Below is a small trained network, with its code and all its weights. Each question gives an input and a class and asks what happens when units are switched off, that is, made to give their printed mean instead of their output.

import numpy as np


def w(rows, s, z=0):
    codes = np.array(rows[::2]) - 128.0
    scale = np.full(codes.shape[1], s)
    scale[-1] = z or s
    return codes * scale


def f(y):
    return np.maximum(y, 0)


def log_softmax(a):
    a = a - a.max(-1, keepdims=True)
    return a - np.log(np.exp(a).sum(-1, keepdims=True))


def net(x, mask):
    res = np.array(x, float).reshape(1, 5) / 4 @ E
    y = f(res @ A[0][:, :-1].T + A[0][:, -1])
    res = res + np.where(mask, y, B[0][:, -1]) @ B[0][:, :-1]
    return log_softmax(res[-1] @ U[:, :-1].T + U[:, -1])


A, B = {}, {}
E = w([
[56,228,126,119,200,117],'x0',
[98,134,252,107,98,79],'x1',
[128,153,142,213,64,146],'x2',
[124,127,129,127,126,134],'x3',
[122,123,133,131,133,141],'x4',
],0.021)
A[0] = w([
[135,81,167,163,69,107,144],'n1',
[144,154,71,214,125,153,166],'n2',
[143,187,181,245,83,136,68],'n3',
[180,54,79,114,139,111,254],'n4',
[165,134,65,132,169,143,213],'n5',
[109,122,218,102,118,112,171],'n6',
[91,248,156,160,156,122,136],'n7',
[134,91,115,80,176,147,210],'n8',
[194,76,138,81,143,160,200],'n9',
[175,46,68,142,106,149,223],'n10',
],0.017,0.0071)
B[0] = w([
[216,111,127,146,103,123,220],'n1',
[40,14,145,164,156,88,210],'n2',
[150,161,102,216,95,175,228],'n3',
[130,154,191,122,73,155,235],'n4',
[5,162,99,100,156,225,225],'n5',
[185,175,151,89,141,83,234],'n6',
[79,181,79,154,157,125,251],'n7',
[135,211,120,100,117,133,206],'n8',
[120,153,150,93,69,87,213],'n9',
[98,145,143,177,47,117,243],'n10',
],0.014,0.026)
U = w([
[116,189,138,159,107,142,158],'0',
[101,133,80,57,193,207,124],'1',
[111,14,181,178,115,101,50],'2',
[90,61,76,174,211,121,112],'3',
[165,89,195,43,122,65,250],'4',
[140,147,123,46,251,63,227],'5',
[220,94,121,165,123,137,39],'6',
],0.014,0.0022)

Each question gives the input, the list of numbers given to net, and the class t.
The units are the neurons (one row each of A and B). Each row of codes is followed by its name. A weight is (code - 128) times the scale printed after its matrix; where a second scale follows, it is the last column's (A, B and U).
mask holds one flag per neuron, in row order. A switched-off neuron (its flag False) gives its mean, the last column of its row in B, instead of its output. The means were averaged over made-up inputs and are rounded, as every weight is.
A unit's drop is (log p(t) with every unit on - log p(t) with that unit switched off) / (log p(t) with every unit on - log p(t) with every unit switched off).
The circuit of an input: a set's keep is (log p(t) with only the set's units on - log p(t) with every unit switched off) / (log p(t) with every unit on - log p(t) with every unit switched off). Starting from all 10 units, units are removed one at a time, each time the one whose removal leaves the highest keep (on an exact tie, the one counted first), for as long as the keep stays at least 0.8.
circuit, biggest first: the units of the circuit, biggest drop first
k most important neurons: the k neurons with the biggest drops, biggest first
drop when u is switched off: that unit's drop, to one decimal
input [-5,-3,7,-8,5], class 2: circuit, biggest first -> (n2)
input [6,1,-1,-3,0], class 5: circuit, biggest first -> (n10; n3)
input [-5,1,3,-8,3], class 6: 2 most important neurons -> (n1; n5)
input [1,-5,-5,2,-5], class 1: 2 most important neurons -> (n5; n3)
input [2,0,-2,-7,-3], class 1: circuit, biggest first -> (n10; n3)
input [0,2,-4,-5,1], class 4: 3 most important neurons -> (n7; n5; n3)
input [0,-1,6,0,-7], class 2: 2 most important neurons -> (n2; n5)
input [0,4,-8,-5,-6], class 4: 2 most important neurons -> (n7; n5)
input [4,6,0,8,-2], class 5: 3 most important neurons -> (n10; n6; n4)
input [0,-6,7,6,3], class 2: 3 most important neurons -> (n2; n7; n10)
input [-4,-5,4,2,8], class 2: drop when n2 is switched off -> 0.5
input [-6,2,4,7,-4], class 6: drop when n1 is switched off -> 0.2
input [4,-1,8,-3,4], class 3: drop when n2 is switched off -> 0.3
input [8,-8,4,6,-5], class 3: circuit, biggest first -> (n2)
